Here is a tiny trained network, its code and every weight. The questions are about switching its units off for an input and a class, where a switched-off unit gives its printed mean instead of its output.

import numpy as np


def w(rows, s, z=0):
    codes = np.array(rows[::2]) - 128.0
    scale = np.full(codes.shape[1], s)
    scale[-1] = z or s
    return codes * scale


def f(y):
    return y / 2 * (1 + np.tanh(0.7978845608 * (y + 0.044715 * y**3)))


def log_softmax(a):
    a = a - a.max(-1, keepdims=True)
    return a - np.log(np.exp(a).sum(-1, keepdims=True))


def net(x, mask):
    res = np.array(x, float).reshape(1, 3) / 4 @ E
    y = f(res @ A[0][:, :-1].T + A[0][:, -1])
    res = res + np.where(mask, y, B[0][:, -1]) @ B[0][:, :-1]
    return log_softmax(res[-1] @ U[:, :-1].T + U[:, -1])


A, B = {}, {}
E = w([
[141,141,132,234,155,61],'x0',
[39,137,115,121,99,55],'x1',
[130,2,47,140,168,97],'x2',
],0.0059)
A[0] = w([
[121,237,175,132,111,160,135],'neuron 1',
[116,112,107,66,137,158,164],'neuron 2',
[35,79,109,48,99,90,154],'neuron 3',
[119,127,137,118,126,123,113],'neuron 4',
[172,50,101,194,143,136,183],'neuron 5',
[115,121,119,117,118,129,119],'neuron 6',
[170,65,113,172,152,128,191],'neuron 7',
[130,232,155,120,99,169,132],'neuron 8',
[125,143,119,138,127,102,130],'neuron 9',
[126,196,155,127,133,153,137],'neuron 10',
[106,156,119,164,131,75,135],'neuron 11',
[180,198,158,88,108,228,214],'neuron 12',
[104,110,118,110,108,114,173],'neuron 13',
[93,143,136,164,124,78,160],'neuron 14',
[189,37,105,188,151,125,191],'neuron 15',
[118,56,112,42,114,185,182],'neuron 16',
[133,153,132,122,132,141,127],'neuron 17',
[127,96,128,176,125,116,250],'neuron 18',
[133,114,124,149,124,118,215],'neuron 19',
[108,124,140,119,132,128,120],'neuron 20',
[126,147,147,131,113,137,115],'neuron 21',
[138,117,127,134,128,126,158],'neuron 22',
[147,159,146,107,135,200,175],'neuron 23',
[78,90,114,42,117,107,154],'neuron 24',
[96,180,133,244,134,19,157],'neuron 25',
[134,223,157,135,120,132,186],'neuron 26',
],0.011,0.0022)
B[0] = w([
[233,165,97,87,176,91,231],'neuron 1',
[90,105,105,84,80,159,168],'neuron 2',
[6,181,91,91,145,87,212],'neuron 3',
[124,134,110,125,128,129,127],'neuron 4',
[137,62,116,197,197,150,209],'neuron 5',
[111,135,121,119,131,128,130],'neuron 6',
[143,49,107,178,164,127,192],'neuron 7',
[222,165,105,101,187,159,224],'neuron 8',
[130,146,129,146,116,120,135],'neuron 9',
[194,144,123,91,142,112,177],'neuron 10',
[133,170,141,172,86,126,164],'neuron 11',
[246,103,168,82,90,211,254],'neuron 12',
[87,145,138,125,146,109,150],'neuron 13',
[115,190,144,188,104,139,169],'neuron 14',
[139,35,93,209,194,147,224],'neuron 15',
[39,83,198,64,69,147,215],'neuron 16',
[148,137,126,119,127,144,135],'neuron 17',
[140,92,171,176,138,71,177],'neuron 18',
[129,112,153,152,137,101,153],'neuron 19',
[114,148,121,127,137,141,129],'neuron 20',
[150,138,108,122,134,136,135],'neuron 21',
[134,109,131,132,128,115,135],'neuron 22',
[189,103,140,105,88,167,185],'neuron 23',
[31,144,104,83,120,114,186],'neuron 24',
[166,188,189,235,2,115,253],'neuron 25',
[197,178,98,116,155,87,209],'neuron 26',
],0.027,0.0057)
U = w([
[130,188,64,92,185,77,11],'0',
[128,78,200,80,11,206,54],'1',
[5,122,83,77,125,84,131],'2',
[139,9,110,203,230,135,254],'3',
[253,160,110,82,163,138,143],'4',
[133,184,197,217,6,77,186],'5',
],0.0043,0.00086)

Each question gives the input, the list of numbers given to net, and the class t.
The units are the neurons (one row each of A and B). Each row of codes is followed by its name. A weight is (code - 128) times the scale printed after its matrix; where a second scale follows, it is the last column's (A, B and U).
mask holds one flag per neuron, in row order. A switched-off neuron (its flag False) gives its mean, the last column of its row in B, instead of its output. The means were averaged over made-up inputs and are rounded, as every weight is.
A unit's drop is (log p(t) with every unit on - log p(t) with that unit switched off) / (log p(t) with every unit on - log p(t) with every unit switched off).
The circuit of an input: a set's keep is (log p(t) with only the set's units on - log p(t) with every unit switched off) / (log p(t) with every unit on - log p(t) with every unit switched off). Starting from the 12 units with the biggest drops (on a tie, the unit counted first), units are removed one at a time, each time the one whose removal leaves the highest keep (on an exact tie, the one counted first), for as long as the keep stays at least 0.8.
circuit, biggest first: the units of the circuit, biggest drop first
k most important neurons: the k neurons with the biggest drops, biggest first
drop of u: that unit's drop, to one decimal
input [6,-3,-2], class 5: circuit, biggest first => [neuron 25]
input [-2,8,-2], class 2: circuit, biggest first => [neuron 3; neuron 12]
input [1,7,7], class 2: 3 most important neurons => [neuron 3; neuron 24; neuron 12]
input [8,2,5], class 5: 2 most important neurons => [neuron 25; neuron 11]
input [6,-4,-2], class 5: 3 most important neurons => [neuron 25; neuron 8; neuron 12]
input [8,-1,4], class 3: 2 most important neurons => [neuron 15; neuron 5]
input [-5,7,-3], class 0: 2 most important neurons => [neuron 8; neuron 1]
input [-5,-6,4], class 1: 2 most important neurons => [neuron 16; neuron 2]
input [-3,0,5], class 2: drop of neuron 12 => 0.1
input [-5,-5,-2], class 1: drop of neuron 15 => 0.1
input [8,-1,2], class 5: drop of neuron 25 => 4.7
